Below is a small trained network, with its code and all its weights. Each question gives an input and a class and asks what happens when units are switched off, that is, made to give their printed mean instead of their output.

import numpy as np


def w(rows, s, z=0):
    codes = np.array(rows[::2]) - 128.0
    scale = np.full(codes.shape[1], s)
    scale[-1] = z or s
    return codes * scale


def f(y):
    return np.maximum(y, 0)


def log_softmax(a):
    a = a - a.max(-1, keepdims=True)
    return a - np.log(np.exp(a).sum(-1, keepdims=True))


def net(x, mask):
    res = np.array(x, float).reshape(1, 4) / 4 @ E
    y = f(res @ A[0][:, :-1].T + A[0][:, -1])
    res = res + np.where(mask, y, B[0][:, -1]) @ B[0][:, :-1]
    return log_softmax(res[-1] @ U[:, :-1].T + U[:, -1])


A, B = {}, {}
E = w([
[139,109,245,143,31,152],'x0',
[34,220,168,158,126,114],'x1',
[86,114,71,208,92,195],'x2',
[239,164,126,190,116,98],'x3',
],0.012)
A[0] = w([
[55,232,149,154,154,101,21],'n1',
[72,137,135,95,126,128,129],'n2',
[119,144,57,149,168,163,189],'n3',
[108,107,110,210,149,195,33],'n4',
[143,93,222,118,80,180,40],'n5',
[160,170,120,182,131,112,32],'n6',
[134,132,177,103,104,134,64],'n7',
[108,100,128,182,104,168,156],'n8',
[154,163,131,72,120,101,2],'n9',
[100,51,116,69,124,134,104],'n10',
[191,137,119,156,129,103,64],'n11',
[173,150,104,151,106,91,157],'n12',
[105,201,131,137,128,102,173],'n13',
[191,149,151,162,125,106,36],'n14',
[85,88,160,77,138,186,100],'n15',
[186,7,108,92,140,149,103],'n16',
[111,116,100,184,119,160,77],'n17',
[136,159,73,87,168,120,62],'n18',
[106,160,101,143,187,98,33],'n19',
[135,141,184,79,178,83,40],'n20',
[106,174,171,137,105,139,79],'n21',
[144,137,170,62,151,56,90],'n22',
[127,150,97,85,167,77,107],'n23',
[82,88,120,79,167,151,47],'n24',
],0.017,0.0068)
B[0] = w([
[127,134,113,58,71,156,236],'n1',
[147,233,116,156,112,114,189],'n2',
[189,87,164,132,137,70,231],'n3',
[49,100,136,145,204,162,190],'n4',
[167,66,153,169,73,65,220],'n5',
[88,177,40,164,112,141,174],'n6',
[143,69,98,167,119,39,168],'n7',
[112,109,181,119,172,121,195],'n8',
[65,116,99,132,145,172,161],'n9',
[131,226,91,159,104,160,199],'n10',
[106,172,67,134,129,136,190],'n11',
[138,223,118,163,105,138,199],'n12',
[173,143,145,30,120,137,206],'n13',
[104,157,71,149,146,96,188],'n14',
[149,172,96,197,122,120,198],'n15',
[143,143,125,1,93,177,250],'n16',
[51,41,170,118,220,188,179],'n17',
[195,58,116,162,73,59,199],'n18',
[146,85,106,129,93,80,189],'n19',
[28,96,143,124,191,183,197],'n20',
[145,115,108,74,97,86,175],'n21',
[35,79,175,167,231,192,220],'n22',
[162,75,160,173,112,95,205],'n23',
[138,168,73,187,111,139,191],'n24',
],0.0099,0.016)
U = w([
[76,68,151,147,214,147,121],'0',
[196,36,137,174,77,47,102],'1',
[158,148,124,1,81,141,114],'2',
[138,241,88,208,118,116,103],'3',
[202,165,200,126,161,113,254],'4',
],0.012,0.019)

Each question gives the input, the list of numbers given to net, and the class t.
The units are the neurons (one row each of A and B). Each row of codes is followed by its name. A weight is (code - 128) times the scale printed after its matrix; where a second scale follows, it is the last column's (A, B and U).
mask holds one flag per neuron, in row order. A switched-off neuron (its flag False) gives its mean, the last column of its row in B, instead of its output. The means were averaged over made-up inputs and are rounded, as every weight is.
A unit's drop is (log p(t) with every unit on - log p(t) with that unit switched off) / (log p(t) with every unit on - log p(t) with every unit switched off).
The circuit of an input: a set's keep is (log p(t) with only the set's units on - log p(t) with every unit switched off) / (log p(t) with every unit on - log p(t) with every unit switched off). Starting from the 12 units with the biggest drops (on a tie, the unit counted first), units are removed one at a time, each time the one whose removal leaves the highest keep (on an exact tie, the one counted first), for as long as the keep stays at least 0.8.
units of the circuit, in order: the units of the circuit, biggest drop first
k most important neurons: the k neurons with the biggest drops, biggest first
drop of u: that unit's drop, to one decimal
input [2,0,6,-7], class 3: units of the circuit, in order	[n15]
input [5,1,2,-5], class 1: 2 most important neurons	[n5; n12]
input [4,-1,-3,3], class 1: 2 most important neurons	[n5; n7]
input [-1,3,5,-6], class 3: 2 most important neurons	[n2; n22]
input [-7,-6,-3,-8], class 3: 4 most important neurons	[n10; n24; n5; n15]
input [-8,-2,-5,7], class 1: 2 most important neurons	[n18; n23]
input [-5,-7,-7,0], class 0: 4 most important neurons	[n22; n20; n1; n13]
input [-1,6,-6,4], class 0: 2 most important neurons	[n22; n16]
input [7,-8,7,-5], class 2: 4 most important neurons	[n16; n22; n10; n18]
input [6,7,-1,1], class 2: 2 most important neurons	[n1; n13]
input [3,7,2,7], class 2: 3 most important neurons	[n13; n1; n21]
input [-3,6,5,-8], class 3: drop of n16	0.6
input [5,-2,-6,4], class 0: drop of n22	0.4
input [7,-4,8,-1], class 0: drop of n4	0.6
input [-4,7,4,1], class 2: units of the circuit, in order	[n1]
